Here is a tiny trained network, its code and every weight. The questions are about switching its units off for an input and a class, where a switched-off unit gives its printed mean instead of its output.

import numpy as np


def w(rows, s, z=0):
    codes = np.array(rows[::2]) - 128.0
    scale = np.full(codes.shape[1], s)
    scale[-1] = z or s
    return codes * scale


def f(y):
    return y / 2 * (1 + np.tanh(0.7978845608 * (y + 0.044715 * y**3)))


def log_softmax(a):
    a = a - a.max(-1, keepdims=True)
    return a - np.log(np.exp(a).sum(-1, keepdims=True))


def net(x, mask):
    res = np.array(x, float).reshape(1, 3) / 4 @ E
    y = f(res @ A[0][:, :-1].T + A[0][:, -1])
    res = res + np.where(mask, y, B[0][:, -1]) @ B[0][:, :-1]
    return log_softmax(res[-1] @ U[:, :-1].T + U[:, -1])


A, B = {}, {}
E = w([
[104,156,142,120,53,49,134,100],'x0',
[105,91,147,149,100,201,182,179],'x1',
[108,100,20,4,133,183,136,89],'x2',
],0.016)
A[0] = w([
[127,62,166,125,75,115,193,159,104],'neuron 1',
[151,173,134,160,165,62,78,86,114],'neuron 2',
[117,139,121,130,119,60,105,88,148],'neuron 3',
[198,148,125,187,205,120,71,107,89],'neuron 4',
[149,75,187,186,117,113,145,182,133],'neuron 5',
[173,161,106,127,210,101,7,124,107],'neuron 6',
[139,62,176,190,137,144,171,193,134],'neuron 7',
[190,142,123,146,105,47,124,61,215],'neuron 8',
[89,142,120,140,137,137,113,136,4],'neuron 9',
[93,140,55,80,107,178,84,123,167],'neuron 10',
[186,199,139,139,157,49,42,83,152],'neuron 11',
[86,138,128,96,96,43,76,99,107],'neuron 12',
[124,107,167,169,187,141,161,110,2],'neuron 13',
[184,113,153,200,105,107,128,114,117],'neuron 14',
[153,60,110,149,218,190,110,153,135],'neuron 15',
[155,160,132,117,106,169,77,169,27],'neuron 16',
[129,193,130,159,164,107,114,121,97],'neuron 17',
[84,127,92,71,54,69,126,94,129],'neuron 18',
[97,94,69,80,177,171,107,123,102],'neuron 19',
],0.016,0.0077)
B[0] = w([
[121,198,159,166,65,91,133,108,178],'neuron 1',
[84,196,174,148,103,12,63,115,216],'neuron 2',
[117,112,185,153,146,124,84,203,198],'neuron 3',
[126,91,133,186,39,143,207,141,192],'neuron 4',
[178,151,181,216,103,55,163,141,218],'neuron 5',
[185,189,135,151,82,54,193,42,211],'neuron 6',
[105,108,205,210,64,141,106,176,215],'neuron 7',
[98,158,168,177,108,112,73,200,231],'neuron 8',
[40,126,158,190,6,175,77,219,121],'neuron 9',
[141,128,48,7,164,183,149,64,232],'neuron 10',
[132,225,155,106,103,23,98,57,253],'neuron 11',
[85,86,169,139,158,130,77,203,213],'neuron 12',
[156,86,99,125,186,185,161,128,151],'neuron 13',
[160,125,150,142,120,146,145,99,201],'neuron 14',
[158,37,90,116,185,219,138,175,212],'neuron 15',
[83,123,134,147,29,156,76,183,127],'neuron 16',
[112,187,134,129,91,99,113,138,170],'neuron 17',
[103,41,122,99,194,147,53,176,223],'neuron 18',
[134,140,71,103,139,137,186,63,226],'neuron 19',
],0.013,0.023)
U = w([
[135,72,190,181,160,245,98,213,119],'0',
[101,127,155,57,160,91,35,112,29],'1',
[91,148,50,18,96,246,125,12,75],'2',
[184,203,213,201,78,52,196,28,254],'3',
],0.011,0.0057)

Each question gives the input, the list of numbers given to net, and the class t.
The units are the neurons (one row each of A and B). Each row of codes is followed by its name. A weight is (code - 128) times the scale printed after its matrix; where a second scale follows, it is the last column's (A, B and U).
mask holds one flag per neuron, in row order. A switched-off neuron (its flag False) gives its mean, the last column of its row in B, instead of its output. The means were averaged over made-up inputs and are rounded, as every weight is.
A unit's drop is (log p(t) with every unit on - log p(t) with that unit switched off) / (log p(t) with every unit on - log p(t) with every unit switched off).
most important unit: the unit with the biggest drop
top k neurons: the k neurons with the biggest drops, biggest first
drop when u is switched off: that unit's drop, to one decimal
input [6,1,6], class 2: most important unit => neuron 10
input [-3,7,-4], class 0: top 3 neurons => (neuron 11; neuron 6; neuron 15)
input [8,8,2], class 0: top 4 neurons => (neuron 11; neuron 18; neuron 6; neuron 2)
input [4,-3,6], class 1: top 3 neurons => (neuron 18; neuron 12; neuron 3)
input [-3,4,-4], class 0: top 4 neurons => (neuron 11; neuron 6; neuron 2; neuron 15)
input [-2,8,-3], class 0: top 3 neurons => (neuron 11; neuron 6; neuron 15)
input [8,0,8], class 2: top 2 neurons => (neuron 10; neuron 2)
input [3,-6,7], class 1: top 2 neurons => (neuron 18; neuron 12)
input [-3,2,-3], class 0: drop when neuron 6 is switched off => 0.3
input [4,-2,7], class 2: drop when neuron 10 is switched off => 0.3
input [-2,7,2], class 0: drop when neuron 11 is switched off => 0.5
